Below is a small trained network, with its code and all its weights. Each question gives an input and a target symbol and asks what happens when units are switched off, that is, made to give their printed mean instead of their output.

import numpy as np


def w(rows, s, z=0):
    codes = np.array(rows[::2]) - 128.0
    scale = np.full(codes.shape[1], s)
    scale[-1] = z or s
    return codes * scale


def norm(h):
    return h / np.sqrt((h * h).mean(-1, keepdims=True) + 1e-5)


def f(y):
    return np.maximum(y, 0)


def softmax(a):
    e = np.exp(a - a.max(-1, keepdims=True))
    return e / e.sum(-1, keepdims=True)


def log_softmax(a):
    a = a - a.max(-1, keepdims=True)
    return a - np.log(np.exp(a).sum(-1, keepdims=True))


def net(x, mask):
    ids = ['ΔΣΩαβθ'.index(c) for c in x.split()]
    T = len(ids)
    res = E[ids] + P[:T]
    u = 0
    for l in range(3):
        q, k, v = (norm(res) @ M[l].T for M in (Q, K, V))
        z = softmax(np.where(np.tri(T) > 0, q @ k.T / 4**0.5, -1e9)) @ v
        res = res + np.where(mask[u], z, O[l][:, -1]) @ O[l][:, :-1]
        u += 1
        y = f(norm(res) @ A[l][:, :-1].T + A[l][:, -1])
        res = res + np.where(mask[u : u + 4], y, B[l][:, -1]) @ B[l][:, :-1]
        u += 4
    return log_softmax(norm(res)[-1] @ U[:, :-1].T + U[:, -1])


Q, K, V, O, A, B = {}, {}, {}, {}, {}, {}
E = w([
[14,117,136,67],'Δ',
[183,129,48,130],'Σ',
[10,144,88,59],'Ω',
[199,59,112,142],'α',
[110,212,112,122],'β',
[149,126,80,122],'θ',
],0.013)
P = w([
[107,146,175,164],'0',
[160,101,1,39],'1',
[116,199,131,171],'2',
[109,148,134,169],'3',
[131,108,168,52],'4',
[137,191,18,132],'5',
[104,138,116,175],'6',
[126,121,195,84],'7',
[149,135,19,110],'8',
[86,122,97,164],'9',
[138,129,210,109],'10',
[162,114,41,94],'11',
[97,140,94,185],'12',
[145,80,247,117],'13',
],0.024)
Q[0] = w([
[170,156,211,59],'L0H0',
[142,128,163,116],'L0H0',
[88,105,141,213],'L0H0',
[80,114,205,249],'L0H0',
],0.022)
K[0] = w([
[209,130,86,7],'L0H0',
[148,127,137,89],'L0H0',
[104,160,198,172],'L0H0',
[151,202,245,130],'L0H0',
],0.019)
V[0] = w([
[137,152,58,111],'L0H0',
[147,69,208,95],'L0H0',
[178,224,125,4],'L0H0',
[182,27,86,47],'L0H0',
],0.019)
O[0] = w([
[155,103,107,104,195],'L0H0',
[77,120,175,112,4],'L0H0',
[195,1,138,132,92],'L0H0',
[77,91,149,21,71],'L0H0',
],0.022,0.0045)
A[0] = w([
[166,115,116,135,7],'L0N0',
[147,166,96,130,60],'L0N1',
[150,105,148,161,112],'L0N2',
[186,129,254,102,127],'L0N3',
],0.062,0.0018)
B[0] = w([
[115,122,156,99,176],'L0N0',
[105,104,90,111,252],'L0N1',
[84,124,120,120,164],'L0N2',
[128,88,254,120,209],'L0N3',
],0.056,0.019)
Q[1] = w([
[132,129,36,48],'L1H0',
[133,203,154,3],'L1H0',
[116,153,156,174],'L1H0',
[234,129,120,13],'L1H0',
],0.029)
K[1] = w([
[89,96,240,152],'L1H0',
[173,102,201,85],'L1H0',
[105,172,85,118],'L1H0',
[211,3,152,70],'L1H0',
],0.031)
V[1] = w([
[202,143,31,78],'L1H0',
[89,181,192,101],'L1H0',
[45,84,205,174],'L1H0',
[52,191,162,2],'L1H0',
],0.024)
O[1] = w([
[141,163,186,35,126],'L1H0',
[38,95,85,159,117],'L1H0',
[154,91,82,215,180],'L1H0',
[6,43,84,127,255],'L1H0',
],0.024,0.0087)
A[1] = w([
[102,2,172,95,97],'L1N0',
[123,167,233,113,3],'L1N1',
[130,39,255,97,48],'L1N2',
[123,105,165,44,206],'L1N3',
],0.03,0.0022)
B[1] = w([
[239,55,165,70,239],'L1N0',
[84,3,130,180,178],'L1N1',
[104,80,188,100,253],'L1N2',
[86,84,160,63,201],'L1N3',
],0.031,0.023)
Q[2] = w([
[230,130,134,95],'L2H0',
[139,128,149,105],'L2H0',
[129,106,138,206],'L2H0',
[142,2,208,145],'L2H0',
],0.031)
K[2] = w([
[174,129,116,128],'L2H0',
[114,131,121,114],'L2H0',
[139,132,120,167],'L2H0',
[129,1,59,101],'L2H0',
],0.042)
V[2] = w([
[139,118,75,141],'L2H0',
[146,118,40,101],'L2H0',
[98,111,173,206],'L2H0',
[92,72,4,137],'L2H0',
],0.025)
O[2] = w([
[140,139,170,135,171],'L2H0',
[142,148,214,111,188],'L2H0',
[117,82,93,160,122],'L2H0',
[132,88,254,105,251],'L2H0',
],0.028,0.022)
A[2] = w([
[155,142,103,2,3],'L2N0',
[80,117,98,86,105],'L2N1',
[210,93,83,143,138],'L2N2',
[193,112,117,63,169],'L2N3',
],0.069,0.0068)
B[2] = w([
[125,2,54,81,227],'L2N0',
[88,110,87,98,202],'L2N1',
[173,55,77,175,171],'L2N2',
[112,148,198,202,250],'L2N3',
],0.064,0.02)
U = w([
[69,82,146,239,2],'Δ',
[172,67,67,30,141],'Σ',
[133,108,175,94,154],'Ω',
[9,131,90,103,104],'α',
[202,91,94,197,92],'β',
[133,168,72,118,211],'θ',
],0.013,0.0087)

Each question gives the input, a string of symbols that net reads in full, and the target symbol t.
The units are the heads (4 rows each of Q, K, V and O) and the neurons (one row each of A and B). Each row of codes is followed by its name. A weight is (code - 128) times the scale printed after its matrix; where a second scale follows, it is the last column's (O, A, B and U).
mask holds one flag per unit, layer by layer, with each layer's heads first. A switched-off unit (its flag False) gives its mean, the last column of its rows in O or B, instead of its output. The means were averaged over made-up inputs and are rounded, as every weight is.
A unit's drop is (log p(t) with every unit on - log p(t) with that unit switched off) / (log p(t) with every unit on - log p(t) with every unit switched off).
The circuit of an input: a set's keep is (log p(t) with only the set's units on - log p(t) with every unit switched off) / (log p(t) with every unit on - log p(t) with every unit switched off). Starting from the 12 units with the biggest drops (on a tie, the unit counted first), units are removed one at a time, each time the one whose removal leaves the highest keep (on an exact tie, the one counted first), for as long as the keep stays at least 0.8.
circuit, biggest first: the units of the circuit, biggest drop first
most important unit: the unit with the biggest drop
top k neurons: the k neurons with the biggest drops, biggest first
k most important neurons of layer l: the k neurons of layer l with the biggest drops, biggest first
input Δ Σ α Ω α β Δ α Δ, target Δ: circuit, biggest first	[L1H0; L2N0]
input θ Δ β, target θ: top neuron	[L1N0]
input β Σ Δ α β Δ Δ β Σ, target Δ: circuit, biggest first	[L1H0; L2N0]
input β β Δ Δ Σ β Ω θ Δ α Σ Δ α, target β: top 4 neurons	[L0N3; L1N2; L1N3; L2N0]
input α Δ Δ α θ α β Ω Σ, target β: circuit, biggest first	[L1H0; L0N3; L2N2; L1N2]
input Δ θ Ω Σ, target Δ: circuit, biggest first	[L0H0; L2N0; L1H0]
input Δ Δ α β, target Δ: circuit, biggest first	[L2N0; L1N0; L0H0; L0N3]
input θ β α Δ Σ α β α β β Σ β Σ, target θ: top 3 neurons	[L1N0; L0N3; L2N0]
input Δ β α Σ Δ Σ α β α α, target Δ: 2 most important neurons of layer 0	[L0N3; L0N0]
input β Ω Δ α β Δ β α Ω, target β: top 3 neurons	[L0N3; L2N2; L1N0]
input α Δ β Δ Σ Δ α α β, target α: top 3 neurons	[L1N0; L2N0; L0N3]
input α θ α Δ Σ α α Δ Σ, target α: top 2 neurons	[L1N0; L2N0]
input θ θ Δ β, target θ: top 4 neurons	[L1N0; L0N3; L2N0; L2N3]
input β β Δ β α α α, target β: top 3 neurons	[L1N2; L1N3; L2N0]
input α Δ θ Δ Σ θ, target Δ: 2 most important neurons of layer 1	[L1N3; L1N2]
input θ α α θ α β β α α Σ Δ α Δ, target θ: most important unit	L0H0
input β β Δ Ω, target β: top 3 neurons	[L1N3; L2N0; L0N3]
input β α Ω β β θ β, target β: top 2 neurons	[L1N3; L2N0]
input β β Σ β Ω Σ Δ β β, target Δ: 2 most important neurons of layer 2	[L2N0; L2N3]
input α α Σ, target α: top neuron	[L0N3]
input Ω Ω Σ Σ Σ β Ω α Δ β Σ β, target β: 2 most important neurons of layer 2	[L2N2; L2N3]
